Below are the code and all the weights of a small trained network. Each question names an input and a target symbol and asks about switching units off, where a switched-off unit gives its printed mean instead of its output.

import numpy as np


def w(rows, s, z=0):
    codes = np.array(rows[::2]) - 128.0
    scale = np.full(codes.shape[1], s)
    scale[-1] = z or s
    return codes * scale


def norm(h):
    return h / np.sqrt((h * h).mean(-1, keepdims=True) + 1e-5)


def f(y):
    return y / 2 * (1 + np.tanh(0.7978845608 * (y + 0.044715 * y**3)))


def softmax(a):
    e = np.exp(a - a.max(-1, keepdims=True))
    return e / e.sum(-1, keepdims=True)


def log_softmax(a):
    a = a - a.max(-1, keepdims=True)
    return a - np.log(np.exp(a).sum(-1, keepdims=True))


def net(x, mask):
    ids = ['ΛΦαγδεζηξπτ'.index(c) for c in x.split()]
    T = len(ids)
    res = E[ids] + P[:T]
    r = norm(res)
    for j in range(3):
        rows = slice(3 * j, 3 * j + 3)
        q, k, v = (r @ M[0][rows].T for M in (Q, K, V))
        z = softmax(np.where(np.tri(T) > 0, q @ k.T / 3**0.5, -1e9)) @ v
        o = O[0][rows]
        res = res + np.where(mask[j], z, o[:, -1]) @ o[:, :-1]
    y = f(norm(res) @ A[0][:, :-1].T + A[0][:, -1])
    res = res + np.where(mask[3:7], y, B[0][:, -1]) @ B[0][:, :-1]
    return log_softmax(norm(res)[-1] @ U[:, :-1].T + U[:, -1])


Q, K, V, O, A, B = {}, {}, {}, {}, {}, {}
E = w([
[113,169,42,132],'Λ',
[62,156,176,95],'Φ',
[5,98,140,51],'α',
[17,61,131,128],'γ',
[71,150,194,155],'δ',
[100,163,106,157],'ε',
[87,125,38,67],'ζ',
[113,213,85,161],'η',
[190,58,176,236],'ξ',
[108,226,139,120],'π',
[39,200,110,148],'τ',
],0.013)
P = w([
[196,56,173,101],'0',
[2,97,209,120],'1',
[36,138,139,147],'2',
[37,149,207,160],'3',
[46,168,210,167],'4',
[52,172,134,167],'5',
[38,144,155,179],'6',
[76,192,159,189],'7',
[32,139,159,169],'8',
[56,163,159,169],'9',
[43,169,123,201],'10',
[64,192,197,174],'11',
],0.0083)
Q[0] = w([
[53,101,90,144],'H1',
[37,162,151,183],'H1',
[250,48,128,2],'H1',
[174,150,118,116],'H2',
[71,176,157,156],'H2',
[240,81,127,96],'H2',
[147,17,81,153],'H3',
[123,110,88,183],'H3',
[211,86,154,175],'H3',
],0.011)
K[0] = w([
[187,119,124,85],'H1',
[247,42,144,152],'H1',
[62,191,102,120],'H1',
[96,200,118,70],'H2',
[241,76,173,133],'H2',
[21,163,124,157],'H2',
[116,49,102,145],'H3',
[123,178,46,107],'H3',
[69,166,95,91],'H3',
],0.014)
V[0] = w([
[82,87,225,98],'H1',
[158,154,190,248],'H1',
[79,161,195,72],'H1',
[129,157,187,152],'H2',
[75,43,118,187],'H2',
[26,190,91,107],'H2',
[134,70,184,131],'H3',
[169,145,82,163],'H3',
[119,178,167,132],'H3',
],0.014)
O[0] = w([
[187,146,72,183,186],'H1',
[27,164,88,174,232],'H1',
[192,47,31,124,91],'H1',
[122,88,47,124,151],'H2',
[114,174,193,255,155],'H2',
[159,36,187,143,9],'H2',
[176,192,50,246,65],'H3',
[24,115,169,158,91],'H3',
[114,86,18,95,253],'H3',
],0.0089,0.0048)
A[0] = w([
[64,128,70,170,141],'N1',
[106,136,227,72,253],'N2',
[220,38,139,255,116],'N3',
[128,182,86,135,169],'N4',
],0.0099,0.0041)
B[0] = w([
[111,171,138,229,242],'N1',
[182,157,76,187,254],'N2',
[63,69,205,134,194],'N3',
[48,153,245,125,198],'N4',
],0.011,0.0055)
U = w([
[111,152,137,124,2],'Λ',
[162,100,63,147,87],'Φ',
[107,60,114,134,88],'α',
[159,63,142,148,97],'γ',
[100,185,223,58,134],'δ',
[196,156,176,104,220],'ε',
[90,101,55,75,172],'ζ',
[6,130,125,49,157],'η',
[116,136,189,206,153],'ξ',
[66,176,140,130,72],'π',
[125,155,67,178,123],'τ',
],0.013,0.0038)

Each question gives the input, a string of symbols that net reads in full, and the target symbol t.
The units are the heads (3 rows each of Q, K, V and O) and the neurons (one row each of A and B). Each row of codes is followed by its name. A weight is (code - 128) times the scale printed after its matrix; where a second scale follows, it is the last column's (O, A, B and U).
mask holds one flag per unit, heads first, then neurons. A switched-off unit (its flag False) gives its mean, the last column of its rows in O or B, instead of its output. The means were averaged over made-up inputs and are rounded, as every weight is.
A unit's drop is (log p(t) with every unit on - log p(t) with that unit switched off) / (log p(t) with every unit on - log p(t) with every unit switched off).
The circuit of an input: a set's keep is (log p(t) with only the set's units on - log p(t) with every unit switched off) / (log p(t) with every unit on - log p(t) with every unit switched off). Starting from all 7 units, units are removed one at a time, each time the one whose removal leaves the highest keep (on an exact tie, the one counted first), for as long as the keep stays at least 0.8.
circuit, biggest first: the units of the circuit, biggest drop first
most important unit: the unit with the biggest drop
heads that matter: for each layer, one digit per head in row order, 1 if its drop is at least 0.15 and else 0, layers parted by /
drop of u: that unit's drop, to one decimal
input γ π τ π Φ γ Λ, target ξ: most important unit	H2
input Φ τ η τ π η α ζ η η, target Φ: heads that matter	100
input η Φ γ γ γ π ζ τ η, target η: circuit, biggest first	[H2 H1]
input γ τ π Φ π π, target ξ: circuit, biggest first	[H2 H1 N3]
input α δ Λ ζ, target γ: circuit, biggest first	[H1 H2]
input π π Φ Λ η π α Λ δ δ, target ζ: heads that matter	010
input ζ η Λ ζ Λ Φ, target ε: heads that matter	100
input ζ ε ζ η τ δ Λ η, target ε: heads that matter	100
input α ε δ ε, target γ: circuit, biggest first	[H1 N3]
input Λ γ τ Λ η δ, target δ: heads that matter	100
input γ δ π, target ξ: heads that matter	110
input η Φ η Λ ζ η, target η: circuit, biggest first	[H2 H3]
input π ζ Λ Φ τ η Λ α, target ζ: heads that matter	010
input ζ π ζ ζ Λ τ, target ε: most important unit	H1
input η τ δ, target η: heads that matter	010
input δ π Λ Λ α, target τ: heads that matter	100
input ζ π Φ η π Λ π, target ε: drop of H1	0.7
input γ ε η, target ξ: drop of N3	0.1
input π Λ α Λ π η α ε π η, target ζ: drop of H2	0.5
input ζ ζ Λ η ε, target ε: drop of N2	0.1
input π δ ζ γ η Φ ζ γ ζ η τ, target ζ: circuit, biggest first	[H2]
